[128 = 0]
[127 105 153 199 144 138 113 161  94  76 140 111 150 123 155 128 144 129
 127 116 159] => <63> (9)
[124 103 145 173 134 131 114 133 100 113 138  82 116 118 133 125 126 128
 120 122 109] => <55> (37)
[117 112 113 188 135 128 103 141  89 105 131  98 146 136 133 127 128 143
 107 122 128] => <55> (30)
[144 116 108 176 144 130 121 147  86  96 138  93 139 124 152 142 126 126
 117 135 134] => <63> (9)
[124 114 125 134 129 131 107 138 100  88 148  97 100 119 143 131 128 100
 121 129 114] => <59> (22)
[112 112 115 203 139 146 100 134  77  78 162 113 133 131 133 105 127 140
 103 130 156] => <55> (30)
[143 119  64 115 145 115 128 144 114 109 138 110 155 125 121 126 119 104
 127 122 140] => <60> (12)
[109 115 136 153 136 127 128 152 138 118 139 114 165 119 108 129 130 110
 113 129 139] => <60> (31)
[127 111  93 176 150 135 122 128  39  99 166 113 154 133 128 114 122 130
 129 142 159] => <55> (30)
[108 131 151 242 137 147 116 161 133  73 125 121 138 119 161 132 131 148
 103 129 123] => <63> (9)
[136 127 117 168 144 128 125 146  79  94 135 124 166 141 151 140 146 120
 123 123 146] => <63> (17)
[117 107 112 188 138 133  97 142  59 107 143 101 129 132 124 121 122 144
 108 128 123] => <55> (33)
[118  91 111 225 151 134 100 138  53  97 149 105 134 132 125 120 127 138
  88 122 133] => <55> (33)
[129 141  72 119 128 118 136 125 116 135 107 143 103 136 136 137 109 115
 136 137  91] => <59> (22)
[135 114 111 149 144 124 109 117  71 134 131 110 116 134 136 124 131 137
 117 116 128] => <55> (30)
[130 109 149 217 146 131 124 154  98  84 130  97 129 122 155 135 132 124
 112 121 124] => <63> (9)
[117 125 105 191 136 134 117 128  92 118 128 132 149 132 124 116 123 150
 106 133 123] => <55> (30)
[116 111 112 177 137 133 102 137  87 106 148 100 109 126 129 108 128 135
 106 121 133] => <55> (33)
[120 127  59 142 141 126 116 152 148  93 127 132 184 112 114 127 112 114
  96 134 126] => <60> (31)
[ 96 125 113 164 135 132 110 151 134  97 132 111 179 127 118 121 119 135
  94 129 143] => <60> (12)
[128 130  81 122 139 116 120 147 134  96 130 120 161 118 134 132 126 116
 111 127 136] => <60> (41)
[135 131 125 136 129 135 136 139  98 103 145 124 115 125 152 125 135  97
 144 133 121] => <59> (22)
[132 129  92 172 140 134 123 154 117 100 129 109 124 119 155 137 123 107
 101 133  98] => <59> (40)
[119  85 204 231 147 149  92 175  69  23 180  56 141 105 175 117 162 114
 113 100 187] => <63> (9)
[113 131  88 172 143 128 124 145 132 118 127 141 206 131 110 135 123 123
  84 143 124] => <60> (31)
[114 130 160 169 129 144 112 156 137  77 134 109 178 111 160 130 139 107
 129 135 118] => <59> (28)
[113 120 156 236 141 146 107 163  96  54 132 114 170 120 180 126 143 133
 100 125 139] => <63> (10)
[125 136  89 159 137 122 124 143 112 101 113 124 124 133 156 132 112 123
 134 140  94] => <59> (28)
[120 120 111 183 138 136 128 131 113  88 138 132 101 121 163 107 130 108
 128 135 124] => <59> (40)
[122 111 155 139 132 122 106 147 105  98 142  91  84 118 143 122 133  95
 136 112 122] => <59> (40)
[148 116   4 139 157 116 135 148  94  93 138 121 195 139 119 129  93 108
 109 140 151] => <60> (12)
[124 118 114 191 146 134 113 145  87  75 135  96 144 119 155 129 131 140
 102 123 134] => <63> (10)
[127 122 108 152 138 128 114 150 126 100 138 125 147 119 136 127 121 113
  99 125 145] => <60> (12)
[110 114 216 144 124 138  99 143 160  93 159  92 146 103 144 133 159 109
 103 103 146] => <60> (41)
[122 118 129 187 140 130 110 155  99  81 146 118 171 124 152 128 144 127
  98 125 149] => <63> (10)
[131 121  77 135 143 123 131 150 121 106 141 132 200 129 123 139 119 115
 101 135 162] => <60> (41)
[122 127 141 153 126 133 116 150 109  81 144  97 120 113 161 133 132 102
 125 132 109] => <59> (28)
[130 105 136 170 140 140 111 153  85  67 168  85 103 110 155 119 126 106
 134 118 135] => <59> (40)
[123 130 128 130 126 123 105 145 102  88 137 113 104 118 149 121 128  99
 133 128 115] => <59> (22)
[124 128 107 168 131 138 124 139 112  88 151 131 124 123 144 129 122 113
 126 149 112] => <59> (28)
[124 116  91 108 143 118 130 139 138 122 138 110 157 114 122 145 120  98
 112 128 129] => <60> (31)
[125 122 112 191 138 130 123 143  97  94 130 138 162 134 151 127 134 149
 105 125 141] => <63> (10)
[108 128  73 221 143 130 124 144 115  83 120 145 141 126 141 121 107 130
  96 156 100] => <59> (40)
[114 120  74 213 150 131 128 153 119  76 135 129 204 119 133 131 118 128
 100 145 155] => <60> (41)
[135 128  93 147 132 127 127 130 111 122 126 122 137 129 133 136 121 112
 124 139  91] => <59> (40)
[109 141  33 206 142 133 130 151 144 105 110 158 203 134 121 115  90 146
  78 147 130] => <60> (12)
[107 105 125 219 144 138 103 138  80  85 147 108 143 132 134 123 127 127
 100 134 122] => <55> (37)
[120 119 103 133 140 129 110 151 141 111 147 116 175 121 113 126 128 111
  94 126 150] => <60> (31)
[125 121  36 165 140 116 129 119  76 139 111 126 145 142 112 127 105 161
 106 143 101] => <55> (33)
[121 115 101 138 132 123 122 157 140 136 123 116 167 122 112 126 118 119
 114 122 133] => <60> (12)

[105 139 127 136 126 138 116 104 143 126 114 162 119 133 119 116 141 116
 136 118 138] => (90) <71>
[138 125 157 134 119 162 134 117 140  75 139 153 132 121 123 148 160 124
 129 132  97] => (84) <69>
[117 138 118 127 135 126 128 117 136 139 117 140 132 132 116 108 118 121
 116 136 135] => (90) <71>
[103 133 124 136 139 120 138  95 140 122 124 142 125 137 118 111 131 121
 131 125 141] => (90) <79>
[112 116 149 135 126 159 129 108 130  85 142 137 135 127 109 133 155 112
 133 124 125] => (84) <69>
[112 137 107 135 137 125 134 109 138 127 116 147 122 135 116 111 126 117
 124 130 128] => (90) <71>
[123 143 111 127 131 128 129 117 130 137 119 149 126 134 116 106 119 119
 102 143 126] => (90) <71>
[114 124 141 121 122 149 121 120 138 108 125 125 130 127 114 126 139 115
 139 123 122] => (84) <75>
[105 132 112 134 129 131 132 111 123 139 124 139 125 138 111 109 129 116
 119 130 147] => (90) <79>
[126 120 117 119 133 148 133 111 120  82 137 126 125 132 104 129 139 116
 121 137 110] => (84) <69>
[119 131 136 144 140 122 137 120 133 117 122 151 123 131 120 112 132 110
 117 127 124] => (90) <71>
[105 128 142 141 123 130 114 116 102 140 120 138 112 134 126 112 139 118
 131 116 160] => (92) <65>
[105 126 130 119 120 164 117  98 155  93 120 141 127 124 106 133 148 114
 151 120 122] => (84) <75>
[105 135 124 138 131 128 135 126 133 145 123 140 133 133 115 109 126 114
 110 130 133] => (90) <71>
[124 134 106 127 138 127 132 135 132 130 122 132 131 130 110 103 116 117
  99 140 112] => (90) <71>
[107 130  93 126 146 118 128 116 105 140 122 124 118 140 105  93 112 107
 102 137 146] => (90) <71>
[ 70 129 127 144 115 140 107 114 110 167 115 135 115 138 105  93 139 104
 126 109 180] => (92) <65>
[ 64 116 123 128 109 170 114 103 138 125 123 126 130 132  85 111 150 100
 147 110 159] => (84) <75>
[112 120 130 126 126 154 132 118 128  96 131 127 137 128 106 126 140 111
 119 131 113] => (84) <69>
[121 130 131 137 126 116 122 134 123 156 120 135 121 131 133 119 123 125
 126 123 153] => (92) <72>
[140 120 124 126 135 136 143 142 133  94 138 123 132 126 120 135 135 121
 113 134  89] => (84) <69>
[136 129  69 112 144 102 129 154  94 159 122 101 114 136 121 109  97 126
  98 140 124] => (92) <72>
[105 129 138 149 116 130 105 135 124 158 121 148 120 131 127 118 144 117
 131 111 154] => (92) <65>
[111 134 110 126 140 129 138 110 132 127 124 134 131 134 107 103 117 114
 107 141 125] => (90) <79>
[ 84 134 108 131 129 140 120  93 122 145 118 142 124 140 101  97 128 111
 124 129 164] => (90) <71>
[110 129  92 121 137 105 112 133  98 162 117 112 113 136 113  97 109 114
 111 128 153] => (92) <72>
[ 94 126 113 121 122 155 138 112 127 119 134 116 138 132  97 123 134 111
 113 135 130] => (84) <69>
[122 133 106 132 144  93 138 123 127 134 125 135 129 136 117 109 115 123
 105 139 126] => (90) <79>
[113 134 115 139 135 121 143 116 138 126 124 145 128 134 121 121 131 122
 121 129 125] => (90) <79>
[102 135 111 130 134 128 135 114 125 140 122 138 129 137 106 100 122 112
 106 133 135] => (90) <71>
[141 121 134 129 128 150 131 116 145  71 132 151 127 124 121 147 155 120
 141 124  90] => (84) <75>
[107 136 108 135 137 127 135 112 130 136 124 148 125 137 110 107 124 111
 110 134 133] => (90) <71>
[129 125 136 126 120 150 121 128 151 103 125 138 134 120 120 140 143 125
 140 124 108] => (84) <75>
[133 133 109 135 137 120 134 145 134 129 123 144 130 130 123 120 124 120
 100 138 104] => (90) <71>
[ 96 138 118 131 132 133 126  95 128 133 119 143 122 139 111  98 127 112
 121 131 144] => (90) <71>
[119 128 122 130 131 117 109 134  93 149 118 124 109 134 126 104 119 114
 119 122 150] => (92) <72>
[127 117  97 110 127 153 125 139 142 110 130 113 137 125  99 131 126 114
 123 137 102] => (84) <75>
[115 120 122 120 127 151 131 109 135  86 135 136 126 129 107 132 148 115
 133 129 111] => (84) <69>
[106 132 101 126 135 127 131 114 124 135 122 133 125 136 104 106 121 112
 112 136 138] => (90) <71>
[109 131  84 131 142 124 138 112 120 121 126 139 121 140 106 109 124 114
 109 136 130] => (90) <79>
[123 127 118 136 144 122 144 118 139 113 125 141 126 133 117 115 130 114
 113 135 112] => (90) <79>
[112 124 105 122 135 118 114 131  93 150 123 108 117 135 118 103 115 115
 114 128 154] => (92) <72>
[ 92 134 113 121 126 132 107 113  95 152 116 117 113 137 113  95 119 109
 118 123 165] => (92) <72>
[102 131 109 135 140 120 144 112 130 128 125 136 125 137 115 111 128 117
 119 130 135] => (90) <79>
[219 127  64 119 160  84 162 193 141 125 142 122 142 125 142 155  91 158
  83 165  53] => (90) <79>
